Moves between elements:
τ: z973->z679, z527->z302, z749->z985, z730->z109, z467->z285, z394->z560, z958->z393, z109->z428, z424->z525, z679->z28, z357->z683, z329->z303, z293->z973, z405->z527, z560->z303, z302->z961, z183->z109, z303->z394, z428->z961, z28->z949, z961->z677, z240->z28, z339->z491, z985->z276, z926->z329, z466->z339, z933->z239, z430->z118, z468->z276, z211->z926, z429->z926, z949->z381, z247->z493, z677->z183, z167->z211, z687->z468, z381->z276, z64->z466, z493->z958, z691->z405, z603->z525, z556->z167, z683->z245, z990->z926, z285->z730, z239->z239, z491->z264, z264->z393, z525->z240, z276->z687, z914->z430, z118->z914, z24->z468, z245->z467, z422->z24, z393->z357
β: z973->z381, z527->z247, z749->z424, z730->z493, z467->z428, z394->z556, z958->z691, z109->z183, z424->z24, z679->z429, z357->z285, z329->z990, z293->z949, z405->z677, z560->z339, z302->z603, z183->z405, z303->z64, z428->z467, z28->z468, z961->z525, z240->z118, z339->z357, z985->z239, z926->z560, z466->z393, z933->z468, z430->z525, z468->z28, z211->z394, z429->z239, z949->z167, z247->z914, z677->z240, z167->z303, z687->z556, z381->z211, z64->z429, z493->z914, z691->z730, z603->z985, z556->z329, z683->z730, z990->z491, z285->z914, z239->z422, z491->z683, z264->z245, z525->z276, z276->z183, z914->z527, z118->z405, z24->z749, z245->z109, z422->z973, z393->z467
π: z973->z525, z527->z430, z749->z603, z730->z245, z467->z357, z394->z339, z958->z245, z109->z467, z424->z677, z679->z468, z357->z491, z329->z167, z293->z422, z405->z914, z560->z466, z302->z691, z183->z247, z303->z926, z428->z285, z28->z293, z961->z405, z240->z183, z339->z990, z985->z422, z926->z303, z466->z493, z933->z276, z430->z527, z468->z24, z211->z429, z429->z556, z949->z973, z247->z730, z677->z118, z167->z381, z687->z749, z381->z679, z64->z394, z493->z109, z691->z118, z603->z527, z556->z949, z683->z264, z990->z303, z285->z683, z239->z687, z491->z64, z264->z466, z525->z973, z276->z240, z914->z493, z118->z428, z24->z468, z245->z393, z422->z926, z393->z339

In the rows, 65 stands for zero.

The rows follow the links: the fewer symbols apart two elements are, the more alike their rows tend to be.

Each row is also shifted at random along 3 hidden directions that mean nothing.

Row, then element:
[  81   67   69   71   79   60   60   67   68   65   56   59   76   65   78   78   80   68   71   70   74   58   62   56   58   65   79   79   58   80   62   61   68   67   63   67   65   59   64   56   74   51   67   60   75   59]; element z677
[  23   49   63   63   74   59   56   58   64   57   73   64   59   68   69   60   70   54   65   68   67   57   67   69   69   62   64   66   77   55   74   63   61   59   70   69   76   67   79   62   62   64   68   76   73   74]; element z381
[  76   79   65   67   67   68   73   64   69   75   66   70   74   67   66   58   48   74   65   70   56   76   69   66   56   58   77   63   67   75   60   68   68   80   63   58   50   69   54   59   59   59   58   49   65   62]; element z264
[  60   79   63   71   65   57   69   63   65   76   62   72   70   73   67   62   47   75   68   68   54   78   62   68   57   65   67   61   68   69   60   74   72   74   62   58   52   65   55   56   62   65   63   56   69   67]; element z393
[  87   58   68   69   66   61   56   65   63   58   60   62   64   62   68   77   83   64   70   62   72   57   58   61   70   76   55   67   59   64   67   65   69   54   62   72   76   58   72   68   77   68   74   76   69   67]; element z603
[  67   50   68   64   82   70   53   53   75   56   63   73   71   58   74   69   79   58   65   68   73   66   66   67   59   63   67   68   70   67   76   60   70   63   63   76   68   64   75   63   71   54   67   63   77   63]; element z424
[  79   52   69   58   65   87   59   58   71   57   69   77   64   53   63   64   75   57   61   59   72   68   71   71   66   65   55   60   69   58   78   64   66   58   68   79   74   70   77   80   68   66   64   70   64   61]; element z985
[  70   58   59   66   65   45   65   66   56   58   77   55   52   82   65   55   60   56   66   67   62   53   69   69   73   62   67   66   75   53   64   64   50   60   72   60   75   67   75   60   54   71   71   79   66   80]; element z556
[  42   74   68   76   63   51   64   70   61   71   53   57   69   68   68   83   73   74   72   63   68   64   52   57   69   79   60   70   56   72   60   71   76   60   60   63   63   55   55   62   78   72   71   67   65   66]; element z914
[  46   61   62   58   73   71   72   70   63   60   75   55   63   68   67   55   67   57   60   73   70   54   75   68   65   52   89   70   70   67   64   52   49   73   72   62   69   72   67   62   56   56   58   60   66   62]; element z926
[  55   70   62   61   50   75   79   74   59   66   77   57   58   64   54   58   60   62   59   63   64   60   70   68   74   62   68   63   65   61   60   63   53   67   71   59   68   73   62   74   57   73   61   69   53   62]; element z990
[  50   71   59   67   63   49   72   71   56   66   75   56   58   79   66   55   55   64   66   71   58   58   68   68   69   61   74   67   70   62   57   65   53   68   71   54   66   70   65   58   52   69   68   69   63   73]; element z560
[  47   49   67   59   71   79   60   56   71   55   73   72   61   58   64   58   71   55   62   64   71   64   73   70   65   58   60   63   73   59   77   61   61   61   70   76   73   69   79   72   64   62   63   70   69   65]; element z679
[  59   75   71   69   56   81   73   74   67   72   55   62   72   50   61   80   77   75   65   61   75   67   59   58   69   74   62   67   50   78   64   65   74   67   60   68   62   59   54   74   79   68   63   61   55   51]; element z247
[  94   78   65   72   68   49   65   68   63   76   58   64   72   75   70   72   58   79   70   69   58   71   59   62   61   70   68   68   62   71   57   74   75   70   61   55   54   60   55   55   68   65   67   60   69   68]; element z428
[  84   71   69   72   69   62   64   68   68   70   54   62   72   62   72   78   74   73   69   64   70   65   57   59   64   71   68   72   55   75   64   66   74   65   61   66   62   58   57   63   77   63   67   62   68   61]; element z183
[  72   58   63   58   65   79   73   70   65   59   76   56   62   61   62   54   69   55   58   67   75   51   76   68   71   53   81   70   70   65   67   50   48   67   72   66   72   74   72   68   57   60   59   65   60   61]; element z167
[  58   49   69   61   79   71   53   51   74   56   68   77   69   59   72   65   73   57   64   66   70   69   69   69   57   62   63   65   72   63   79   63   68   63   66   77   66   67   79   65   67   56   67   64   77   65]; element z749
[  64   53   64   62   67   63   54   53   65   57   70   76   60   65   64   62   65   57   66   62   64   71   65   71   65   67   49   56   74   50   78   70   70   56   67   74   72   64   78   70   67   70   70   75   71   74]; element z468
[  66   70   68   71   58   66   67   74   64   68   57   56   67   59   63   83   81   70   69   61   74   57   56   56   72   78   61   69   51   74   61   65   71   59   61   69   69   57   59   69   80   70   70   69   59   58]; element z527
[  58   62   62   59   69   69   74   70   64   60   76   55   63   67   65   55   65   56   60   71   70   53   73   68   69   51   85   73   70   67   62   53   49   71   71   61   70   73   67   62   53   58   60   63   62   62]; element z329
[  63   58   72   65   65   80   58   64   70   58   58   67   67   49   65   80   88   63   67   59   76   62   60   60   71   74   54   66   57   68   71   65   75   56   62   76   72   61   71   75   81   65   70   69   64   57]; element z240

Start here and follow the symbols in turn, left to right. Where do you end up?
Answer with the element's name.
[  45   54   66   54   67   86   71   65   68   57   77   64   63   55   61   55   68   54   57   65   73   57   76   69   68   52   75   66   72   63   71   54   53   70   71   70   70   77   74   72   58   62   58   63   60   60]
β π => z687
[  53   53   70   66   62   74   56   63   68   58   59   66   63   54   63   77   86   61   68   57   78   61   61   64   71   75   49   65   60   62   72   65   72   49   64   79   78   59   74   77   79   72   71   77   63   63]
β τ π => z749
[  81   79   66   73   72   48   65   64   67   75   55   67   74   75   72   72   55   76   72   70   58   73   59   61   58   68   71   68   62   76   59   70   75   73   60   59   53   59   53   53   68   59   66   55   73   67]
π π τ => z683
[  59   49   67   57   68   80   59   54   70   56   72   77   63   56   63   59   69   56   60   62   68   69   71   71   64   61   57   59   73   55   78   65   65   60   68   77   70   70   78   73   64   65   63   68   68   66]
β β π => z525
[  79   70   60   60   60   71   79   73   60   66   78   56   60   68   59   51   56   63   60   70   62   59   74   70   67   54   81   67   71   64   59   59   50   74   72   56   65   76   61   63   49   64   58   61   58   65]
τ τ τ => z491
[  65   50   64   60   77   66   54   53   70   55   72   75   64   64   70   60   67   56   65   67   65   67   69   72   62   62   62   62   75   57   75   64   65   62   68   73   70   68   80   65   62   60   67   68   76   71]
τ π τ => z468
[  43   77   62   69   66   56   73   68   64   77   65   65   69   76   67   60   47   72   66   69   57   71   65   66   60   60   75   64   69   70   59   67   65   75   66   57   52   67   55   56   57   65   62   56   66   67]
π β => z914
[  53   67   64   59   59   79   78   73   62   65   77   55   62   62   58   55   64   60   58   65   68   56   74   66   71   56   77   67   68   64   62   56   51   71   72   60   67   74   65   70   56   66   58   64   55   63]
β β τ => z303
[  29   75   65   64   64   65   70   65   67   74   65   71   69   68   63   59   48   72   65   68   57   75   66   68   60   61   71   61   68   69   64   71   68   76   64   58   54   69   56   61   59   66   61   56   65   66]
τ β π => z393
[  85   78   62   63   58   69   81   74   63   74   72   62   66   71   59   54   47   70   60   68   57   69   72   68   65   56   76   62   67   67   57   65   56   75   69   54   57   73   57   64   53   67   57   55   56   63]
τ π β τ => z926
[  48   80   68   73   46   62   69   74   60   76   53   65   63   62   57   80   65   78   71   56   60   73   52   60   73   86   41   59   53   66   59   78   80   57   59   64   64   58   52   74   78   84   73   74   53   66]
τ β => z691
[  46   78   63   71   69   51   65   63   64   73   62   72   72   75   68   66   48   77   70   69   51   79   61   66   57   68   64   63   65   67   62   78   75   73   61   58   50   63   55   56   65   67   64   57   72   69]
π β β => z109
[  42   49   64   62   76   66   54   53   68   54   73   75   62   65   68   61   68   54   63   67   66   66   69   71   63   62   62   63   74   56   76   64   64   61   68   74   72   66   80   66   63   62   66   71   74   72]
τ β τ => z985
[  67   65   62   60   60   69   77   74   61   65   74   53   60   68   61   54   62   60   60   66   67   54   73   68   73   57   78   68   69   64   60   56   48   68   72   59   70   73   67   67   54   67   61   66   58   65]
τ π => z339
